Below is a small trained network, with its code and all its weights. Each question gives an input and a class and asks what happens when units are switched off, that is, made to give their printed mean instead of their output.

import numpy as np


def w(rows, s, z=0):
    codes = np.array(rows[::2]) - 128.0
    scale = np.full(codes.shape[1], s)
    scale[-1] = z or s
    return codes * scale


def norm(h):
    return h / np.sqrt((h * h).mean(-1, keepdims=True) + 1e-5)


def f(y):
    return np.maximum(y, 0)


def log_softmax(a):
    a = a - a.max(-1, keepdims=True)
    return a - np.log(np.exp(a).sum(-1, keepdims=True))


def net(x, mask):
    res = np.array(x, float).reshape(1, 7) / 4 @ E
    u = 0
    for l in range(3):
        y = f(norm(res) @ A[l][:, :-1].T + A[l][:, -1])
        res = res + np.where(mask[u : u + 5], y, B[l][:, -1]) @ B[l][:, :-1]
        u += 5
    return log_softmax(norm(res)[-1] @ U[:, :-1].T + U[:, -1])


A, B = {}, {}
E = w([
[85,155,158,139,106,214,101,118],'x0',
[114,147,135,129,108,86,111,74],'x1',
[169,227,68,91,128,143,170,70],'x2',
[63,170,2,120,78,101,70,186],'x3',
[208,175,124,200,130,132,72,148],'x4',
[106,193,141,204,142,94,188,152],'x5',
[154,132,150,119,41,139,158,182],'x6',
],0.0094)
A[0] = w([
[32,154,143,157,140,95,189,148,174],'L0N0',
[75,75,169,175,156,96,49,209,69],'L0N1',
[164,96,74,110,154,7,144,169,87],'L0N2',
[23,187,168,157,94,253,74,114,52],'L0N3',
[62,167,59,133,76,81,68,222,4],'L0N4',
],0.014,0.0038)
B[0] = w([
[179,118,99,167,90,162,65,99,223],'L0N0',
[96,89,146,100,6,151,165,106,224],'L0N1',
[201,78,115,118,147,73,165,198,209],'L0N2',
[221,65,96,98,158,30,176,206,239],'L0N3',
[59,88,141,155,227,176,146,115,254],'L0N4',
],0.015,0.0086)
A[1] = w([
[58,148,51,123,109,107,75,184,10],'L1N0',
[154,247,32,57,175,149,188,138,3],'L1N1',
[115,102,112,46,126,126,95,132,221],'L1N2',
[164,97,178,142,117,159,182,161,149],'L1N3',
[100,146,74,113,104,104,103,198,76],'L1N4',
],0.016,0.0024)
B[1] = w([
[74,68,165,124,221,179,141,109,149],'L1N0',
[68,42,148,141,29,137,164,144,194],'L1N1',
[167,160,85,248,117,148,113,136,201],'L1N2',
[118,158,125,108,172,180,104,169,254],'L1N3',
[80,73,113,140,185,158,90,157,154],'L1N4',
],0.015,0.011)
A[2] = w([
[101,129,50,225,140,192,122,188,251],'L2N0',
[216,124,110,195,121,128,104,87,194],'L2N1',
[97,120,129,150,41,95,113,112,140],'L2N2',
[160,170,209,96,154,174,172,113,107],'L2N3',
[94,141,169,57,125,147,108,251,145],'L2N4',
],0.017,0.002)
B[2] = w([
[186,250,191,110,99,115,118,67,252],'L2N0',
[106,166,39,104,133,149,76,118,175],'L2N1',
[101,183,91,97,115,109,149,44,151],'L2N2',
[52,60,132,210,205,133,91,108,156],'L2N3',
[96,168,54,118,126,65,169,58,185],'L2N4',
],0.012,0.021)
U = w([
[77,81,162,146,225,183,146,128,115],'0',
[216,68,94,115,143,93,177,219,93],'1',
[76,71,150,115,13,132,156,120,142],'2',
[159,142,118,105,128,127,136,77,215],'3',
[130,168,112,147,113,122,118,110,184],'4',
[148,157,113,111,121,141,116,85,155],'5',
[172,179,137,155,90,153,49,133,82],'6',
[112,111,213,11,117,62,41,152,1],'7',
],0.012,0.0053)

Each question gives the input, the list of numbers given to net, and the class t.
The units are the neurons (one row each of A and B). Each row of codes is followed by its name. A weight is (code - 128) times the scale printed after its matrix; where a second scale follows, it is the last column's (A, B and U).
mask holds one flag per neuron, layer by layer. A switched-off neuron (its flag False) gives its mean, the last column of its row in B, instead of its output. The means were averaged over made-up inputs and are rounded, as every weight is.
A unit's drop is (log p(t) with every unit on - log p(t) with that unit switched off) / (log p(t) with every unit on - log p(t) with every unit switched off).
The circuit of an input: a set's keep is (log p(t) with only the set's units on - log p(t) with every unit switched off) / (log p(t) with every unit on - log p(t) with every unit switched off). Starting from the 12 units with the biggest drops (on a tie, the unit counted first), units are removed one at a time, each time the one whose removal leaves the highest keep (on an exact tie, the one counted first), for as long as the keep stays at least 0.8.
circuit, biggest first: the units of the circuit, biggest drop first
most important unit: the unit with the biggest drop
top k neurons: the k neurons with the biggest drops, biggest first
top k neurons in layer l: the k neurons of layer l with the biggest drops, biggest first
input [-8,5,7,-2,6,-3,-3], class 1: circuit, biggest first : (L0N2; L2N0)
input [-2,-7,-7,-6,-8,-5,-5], class 5: top 3 neurons : (L1N2; L0N4; L1N1)
input [1,-6,-3,-5,-6,8,5], class 6: top 2 neurons in layer 0 : (L0N0; L0N3)
input [-6,-4,-8,6,6,-6,5], class 2: top neuron : (L0N1)
input [7,6,-8,-6,6,4,-6], class 2: top 3 neurons : (L0N1; L1N2; L0N4)
input [1,-1,-5,6,1,-3,-4], class 0: top 2 neurons in layer 0 : (L0N4; L0N0)
input [-8,1,4,-2,-5,-6,-4], class 1: top 3 neurons : (L0N2; L2N0; L0N0)
input [-7,-5,-1,-7,2,2,-4], class 0: top 2 neurons : (L0N3; L2N3)
input [-7,4,-6,8,-4,7,-8], class 0: top 2 neurons in layer 0 : (L0N4; L0N3)
input [-7,8,6,8,-6,5,5], class 0: circuit, biggest first : (L0N4; L1N0)
input [2,2,4,7,2,2,0], class 0: top 2 neurons : (L1N0; L1N2)
input [-8,4,7,8,2,4,1], class 0: top 3 neurons : (L0N4; L0N3; L1N0)
input [-7,6,8,6,2,-1,8], class 2: top 2 neurons : (L1N1; L0N3)
input [-1,-5,-3,-7,2,-6,6], class 0: most important unit : L2N3
input [-6,7,8,-4,-2,8,-5], class 2: circuit, biggest first : (L1N1; L2N0; L0N4)
input [2,-1,5,3,2,2,5], class 2: top 3 neurons in layer 1 : (L1N1; L1N2; L1N3)
input [-7,0,0,-6,3,-2,-1], class 1: top 2 neurons : (L0N2; L2N0)
input [-6,-1,8,-7,6,-3,1], class 2: top 2 neurons : (L1N1; L0N3)
input [-7,0,-1,-4,6,2,-3], class 1: top 3 neurons : (L0N2; L2N0; L1N2)
input [-5,-3,7,4,0,1,3], class 2: most important unit : L1N1
input [-1,3,3,6,5,4,-3], class 0: top 2 neurons : (L1N0; L1N2)
input [8,-8,1,-6,0,-8,7], class 1: top 3 neurons in layer 0 : (L0N3; L0N4; L0N0)
input [7,3,3,7,4,3,-4], class 0: top 2 neurons in layer 0 : (L0N4; L0N2)
